Here is a tiny trained network, its code and every weight. The questions are about switching its units off for an input and a target symbol, where a switched-off unit gives its printed mean instead of its output.

import numpy as np


def w(rows, s, z=0):
    codes = np.array(rows[::2]) - 128.0
    scale = np.full(codes.shape[1], s)
    scale[-1] = z or s
    return codes * scale


def norm(h):
    return h / np.sqrt((h * h).mean(-1, keepdims=True) + 1e-5)


def f(y):
    return np.maximum(y, 0)


def softmax(a):
    e = np.exp(a - a.max(-1, keepdims=True))
    return e / e.sum(-1, keepdims=True)


def log_softmax(a):
    a = a - a.max(-1, keepdims=True)
    return a - np.log(np.exp(a).sum(-1, keepdims=True))


def net(x, mask):
    ids = ['ΓΛεζημ'.index(c) for c in x.split()]
    T = len(ids)
    res = E[ids] + P[:T]
    u = 0
    for l in range(3):
        q, k, v = (norm(res) @ M[l].T for M in (Q, K, V))
        z = softmax(np.where(np.tri(T) > 0, q @ k.T / 2**0.5, -1e9)) @ v
        res = res + np.where(mask[u], z, O[l][:, -1]) @ O[l][:, :-1]
        u += 1
        y = f(norm(res) @ A[l][:, :-1].T + A[l][:, -1])
        res = res + np.where(mask[u : u + 4], y, B[l][:, -1]) @ B[l][:, :-1]
        u += 4
    return log_softmax(norm(res)[-1] @ U[:, :-1].T + U[:, -1])


Q, K, V, O, A, B = {}, {}, {}, {}, {}, {}
E = w([
[211,163,228],'Γ',
[133,206,147],'Λ',
[67,68,114],'ε',
[181,201,50],'ζ',
[255,16,142],'η',
[71,125,223],'μ',
],0.0093)
P = w([
[206,66,125],'0',
[161,104,167],'1',
[144,94,190],'2',
[143,89,220],'3',
[143,92,240],'4',
[148,91,254],'5',
[154,88,253],'6',
],0.0035)
Q[0] = w([
[211,135,2],'L0H0',
[103,95,79],'L0H0',
],0.0085)
K[0] = w([
[140,4,130],'L0H0',
[111,107,104],'L0H0',
],0.013)
V[0] = w([
[100,59,253],'L0H0',
[136,114,109],'L0H0',
],0.004)
O[0] = w([
[235,148,4,254],'L0H0',
[106,155,104,52],'L0H0',
],0.0031,0.001)
A[0] = w([
[166,141,138,207],'L0N0',
[171,96,59,13],'L0N1',
[222,76,1,253],'L0N2',
[180,11,133,224],'L0N3',
],0.0042,0.0016)
B[0] = w([
[164,133,144,243],'L0N0',
[112,173,154,143],'L0N1',
[87,3,127,235],'L0N2',
[184,141,254,255],'L0N3',
],0.0068,0.0021)
Q[1] = w([
[1,172,78],'L1H0',
[3,182,81],'L1H0',
],0.0082)
K[1] = w([
[157,144,251],'L1H0',
[144,118,176],'L1H0',
],0.011)
V[1] = w([
[64,122,255],'L1H0',
[117,182,71],'L1H0',
],0.0085)
O[1] = w([
[108,169,8,215],'L1H0',
[123,183,254,5],'L1H0',
],0.0063,0.0023)
A[1] = w([
[183,92,49,2],'L1N0',
[244,53,187,136],'L1N1',
[71,113,107,116],'L1N2',
[2,171,132,67],'L1N3',
],0.0064,0.0045)
B[1] = w([
[44,107,129,135],'L1N0',
[49,100,253,254],'L1N1',
[168,27,138,146],'L1N2',
[219,29,127,152],'L1N3',
],0.0046)
Q[2] = w([
[128,46,254],'L2H0',
[138,52,202],'L2H0',
],0.007)
K[2] = w([
[236,2,148],'L2H0',
[180,36,176],'L2H0',
],0.0067)
V[2] = w([
[138,117,119],'L2H0',
[28,79,2],'L2H0',
],0.0046)
O[2] = w([
[158,129,143,132],'L2H0',
[126,137,253,6],'L2H0',
],0.0045,0.0023)
A[2] = w([
[65,232,128,165],'L2N0',
[3,113,187,103],'L2N1',
[79,92,36,2],'L2N2',
[155,61,125,211],'L2N3',
],0.0076,0.0039)
B[2] = w([
[125,50,173,212],'L2N0',
[27,136,122,191],'L2N1',
[39,254,239,144],'L2N2',
[104,211,11,253],'L2N3',
],0.0069,0.0043)
U = w([
[219,195,110,254],'Γ',
[172,196,169,134],'Λ',
[90,88,43,128],'ε',
[67,80,221,22],'ζ',
[187,10,106,82],'η',
[69,245,103,147],'μ',
],0.013,0.0035)

Each question gives the input, a string of symbols that net reads in full, and the target symbol t.
The units are the heads (2 rows each of Q, K, V and O) and the neurons (one row each of A and B). Each row of codes is followed by its name. A weight is (code - 128) times the scale printed after its matrix; where a second scale follows, it is the last column's (O, A, B and U).
mask holds one flag per unit, layer by layer, with each layer's heads first. A switched-off unit (its flag False) gives its mean, the last column of its rows in O or B, instead of its output. The means were averaged over made-up inputs and are rounded, as every weight is.
A unit's drop is (log p(t) with every unit on - log p(t) with that unit switched off) / (log p(t) with every unit on - log p(t) with every unit switched off).
The circuit of an input: a set's keep is (log p(t) with only the set's units on - log p(t) with every unit switched off) / (log p(t) with every unit on - log p(t) with every unit switched off). Starting from the 12 units with the biggest drops (on a tie, the unit counted first), units are removed one at a time, each time the one whose removal leaves the highest keep (on an exact tie, the one counted first), for as long as the keep stays at least 0.8.
circuit, biggest first: the units of the circuit, biggest drop first
most important unit: the unit with the biggest drop
top k neurons: the k neurons with the biggest drops, biggest first
k most important neurons of layer l: the k neurons of layer l with the biggest drops, biggest first
drop of u: that unit's drop, to one decimal
input Λ ε η Λ, target ε: most important unit => L1H0
input Γ Λ Λ, target Λ: circuit, biggest first => L1N1; L2N3
input ε ε μ Λ, target Γ: top 3 neurons => L1N1; L0N2; L2N1
input η Λ Γ Γ ζ, target ζ: circuit, biggest first => L0N2; L1H0; L1N1
input μ Λ ε, target μ: circuit, biggest first => L1H0; L2N2
input Λ ζ Λ Λ μ ζ, target ζ: circuit, biggest first => L1H0; L0N2
input μ μ Λ, target Γ: circuit, biggest first => L1N1; L2N1; L2N3; L2H0
input ε Γ μ, target μ: top 3 neurons => L0N3; L2N2; L1N1
input Λ μ μ, target ε: top 2 neurons => L1N3; L1N2
input Λ Λ Λ μ ζ η, target ζ: circuit, biggest first => L1H0; L1N1
input Γ ζ ε ε Γ Λ, target ζ: 2 most important neurons of layer 2 => L2N3; L2N0
input μ Λ Λ, target Λ: top 2 neurons => L0N2; L2N3
input ζ Λ Γ μ μ η, target ζ: top 2 neurons => L0N3; L1N1
input Γ μ Γ Γ Γ, target Γ: circuit, biggest first => L1H0
input Γ ε ζ μ, target μ: 3 most important neurons of layer 2 => L2N1; L2N0; L2N3
input Λ η ε, target μ: 2 most important neurons of layer 1 => L1N1; L1N3
input Λ ε Γ ε η μ μ, target ε: drop of L1N3 => 0.3
input Λ η Λ, target η: drop of L0H0 => 0.3
